Below are the code and all the weights of a small trained network. Each question names an input and a target symbol and asks about switching units off, where a switched-off unit gives its printed mean instead of its output.

import numpy as np


def w(rows, s, z=0):
    codes = np.array(rows[::2]) - 128.0
    scale = np.full(codes.shape[1], s)
    scale[-1] = z or s
    return codes * scale


def f(y):
    return np.maximum(y, 0)


def softmax(a):
    e = np.exp(a - a.max(-1, keepdims=True))
    return e / e.sum(-1, keepdims=True)


def log_softmax(a):
    a = a - a.max(-1, keepdims=True)
    return a - np.log(np.exp(a).sum(-1, keepdims=True))


def net(x, mask):
    ids = ['αβεηθμπω'.index(c) for c in x.split()]
    T = len(ids)
    res = E[ids] + P[:T]
    r = res
    for j in range(3):
        rows = slice(3 * j, 3 * j + 3)
        q, k, v = (r @ M[0][rows].T for M in (Q, K, V))
        z = softmax(np.where(np.tri(T) > 0, q @ k.T / 3**0.5, -1e9)) @ v
        o = O[0][rows]
        res = res + np.where(mask[j], z, o[:, -1]) @ o[:, :-1]
    y = f(res @ A[0][:, :-1].T + A[0][:, -1])
    res = res + np.where(mask[3:7], y, B[0][:, -1]) @ B[0][:, :-1]
    return log_softmax(res[-1] @ U[:, :-1].T + U[:, -1])


Q, K, V, O, A, B = {}, {}, {}, {}, {}, {}
E = w([
[66,141,81,123,159,103,117,250,109,96],'α',
[163,132,216,146,208,126,93,138,92,138],'β',
[141,189,163,228,119,84,184,165,204,120],'ε',
[141,100,191,105,163,206,141,118,191,54],'η',
[10,113,125,161,159,147,138,132,99,155],'θ',
[143,176,170,93,72,156,138,149,122,253],'μ',
[175,83,154,162,167,199,161,144,67,133],'π',
[53,154,199,122,93,119,132,157,63,32],'ω',
],0.019)
P = w([
[92,34,170,126,77,19,172,136,126,129],'0',
[105,47,174,133,83,50,166,139,131,126],'1',
[109,69,167,140,92,71,156,149,129,126],'2',
[109,88,163,137,99,93,144,153,126,119],'3',
[114,106,163,142,112,116,139,153,124,119],'4',
[120,126,157,147,122,134,129,158,116,118],'5',
[127,147,155,151,130,155,122,163,115,112],'6',
[129,167,143,154,132,175,111,163,114,106],'7',
[135,185,148,156,142,202,113,169,110,104],'8',
[133,211,140,144,149,222,121,160,112,97],'9',
[109,238,128,102,199,189,182,114,98,126],'10',
[121,229,118,47,249,88,239,83,101,160],'11',
],0.014)
Q[0] = w([
[5,125,164,105,147,134,157,211,80,116],'h1',
[182,151,139,109,152,106,178,112,157,147],'h1',
[162,114,167,173,137,145,138,147,121,129],'h1',
[72,97,101,165,114,161,116,167,119,157],'h2',
[120,103,188,180,131,155,133,114,113,118],'h2',
[94,173,199,102,131,116,171,205,74,85],'h2',
[103,160,54,118,106,74,139,101,147,127],'h3',
[96,121,198,91,143,158,154,132,97,154],'h3',
[237,131,137,111,173,165,106,77,137,151],'h3',
],0.02)
K[0] = w([
[149,237,116,128,165,195,142,111,115,124],'h1',
[118,111,100,72,95,75,144,86,113,137],'h1',
[142,143,141,121,75,144,94,129,145,165],'h1',
[128,170,158,136,87,192,85,157,91,105],'h2',
[184,158,122,177,159,150,111,204,180,119],'h2',
[116,212,100,128,175,194,134,103,116,133],'h2',
[102,35,117,97,148,86,143,103,94,98],'h3',
[156,250,98,107,140,152,156,128,128,130],'h3',
[150,142,139,146,59,94,193,137,150,167],'h3',
],0.017)
V[0] = w([
[142,138,163,127,120,126,135,93,198,118],'h1',
[80,181,128,147,100,113,173,156,198,123],'h1',
[135,60,95,114,123,177,246,151,121,93],'h1',
[72,98,121,136,164,134,118,109,156,170],'h2',
[114,133,169,105,82,141,140,66,118,150],'h2',
[166,138,82,98,127,141,143,148,143,174],'h2',
[137,117,138,78,86,137,102,125,128,157],'h3',
[90,141,121,117,126,139,99,115,50,138],'h3',
[119,114,142,96,183,171,102,88,153,110],'h3',
],0.014)
O[0] = w([
[114,166,59,125,116,118,72,127,70,187,120],'h1',
[126,141,123,148,162,149,9,50,220,201,219],'h1',
[191,204,144,182,146,232,143,198,100,120,73],'h1',
[106,143,118,167,23,255,54,156,177,100,98],'h2',
[133,38,121,149,138,147,78,186,68,80,176],'h2',
[131,123,159,209,131,122,112,55,107,79,93],'h2',
[153,194,106,57,170,143,93,40,71,107,189],'h3',
[199,50,118,114,138,115,136,148,95,136,176],'h3',
[87,83,139,103,98,181,120,185,111,93,3],'h3',
],0.0085,0.0076)
A[0] = w([
[64,151,45,233,139,105,143,170,12,79,54],'n1',
[124,162,92,169,188,27,137,121,85,133,173],'n2',
[73,119,27,91,147,119,64,144,176,136,67],'n3',
[110,61,14,115,41,211,254,158,168,2,251],'n4',
],0.0061,0.0023)
B[0] = w([
[148,222,47,194,204,120,93,92,78,120,182],'n1',
[105,91,150,106,57,218,120,124,160,46,254],'n2',
[161,73,173,58,158,144,110,77,46,111,152],'n3',
[218,118,2,98,81,111,175,95,210,102,195],'n4',
],0.0091,0.0068)
U = w([
[49,206,192,242,102,96,207,115,196,170,187],'α',
[100,102,135,122,59,253,86,177,186,93,64],'β',
[45,214,93,135,112,152,101,181,90,158,42],'ε',
[189,142,131,80,130,141,81,57,107,184,233],'η',
[111,97,194,79,157,119,162,255,88,182,110],'θ',
[34,144,30,95,91,77,141,106,134,128,60],'μ',
[64,83,107,232,173,105,59,138,143,43,65],'π',
[187,147,115,192,157,107,148,158,127,155,2],'ω',
],0.0055,0.0045)

Each question gives the input, a string of symbols that net reads in full, and the target symbol t.
The units are the heads (3 rows each of Q, K, V and O) and the neurons (one row each of A and B). Each row of codes is followed by its name. A weight is (code - 128) times the scale printed after its matrix; where a second scale follows, it is the last column's (O, A, B and U).
mask holds one flag per unit, heads first, then neurons. A switched-off unit (its flag False) gives its mean, the last column of its rows in O or B, instead of its output. The means were averaged over made-up inputs and are rounded, as every weight is.
A unit's drop is (log p(t) with every unit on - log p(t) with that unit switched off) / (log p(t) with every unit on - log p(t) with every unit switched off).
The circuit of an input: a set's keep is (log p(t) with only the set's units on - log p(t) with every unit switched off) / (log p(t) with every unit on - log p(t) with every unit switched off). Starting from all 7 units, units are removed one at a time, each time the one whose removal leaves the highest keep (on an exact tie, the one counted first), for as long as the keep stays at least 0.8.
units of the circuit, in order: the units of the circuit, biggest drop first
unit that matters most: the unit with the biggest drop
top k neurons: the k neurons with the biggest drops, biggest first
which heads matter: for each layer, one digit per head in row order, 1 if its drop is at least 0.15 and else 0, layers parted by /
input α θ β μ β θ μ η α, target ε: units of the circuit, in order -> h1; n1
input π ω β, target θ: units of the circuit, in order -> h1; h3
input μ π ω, target ω: which heads matter -> 100
input ε α ω, target α: units of the circuit, in order -> h2; h3
input η μ ω θ β β μ α, target π: units of the circuit, in order -> h2; n1
input μ η θ θ, target β: units of the circuit, in order -> h2
input μ θ β μ η ω π β π θ, target ω: units of the circuit, in order -> h1; n4; n1
input ω μ ω ω ω μ β θ μ μ θ, target π: units of the circuit, in order -> h2; h3
input θ μ ω μ β θ μ θ α π α, target ω: which heads matter -> 101
input μ μ ε η θ μ ε θ ω, target β: which heads matter -> 011
input μ μ η η β μ ω β β θ, target μ: units of the circuit, in order -> h1; n4
input ω β ω, target μ: units of the circuit, in order -> h1; n4; h2
input μ π θ η ω θ, target θ: which heads matter -> 010
input η ε μ μ θ μ ω, target π: unit that matters most -> h2
input η α α, target α: which heads matter -> 110
input β μ ε μ μ ε η, target α: which heads matter -> 001
input α β ε ω η β α, target μ: which heads matter -> 100
input β μ μ β θ θ, target β: which heads matter -> 011
input μ ω β α π θ β β β ω α, target θ: which heads matter -> 011
input α β μ β η β ω μ β μ ω ω, target θ: unit that matters most -> h3
input μ ω β η ω μ ε ε θ, target η: top 2 neurons -> n3; n2
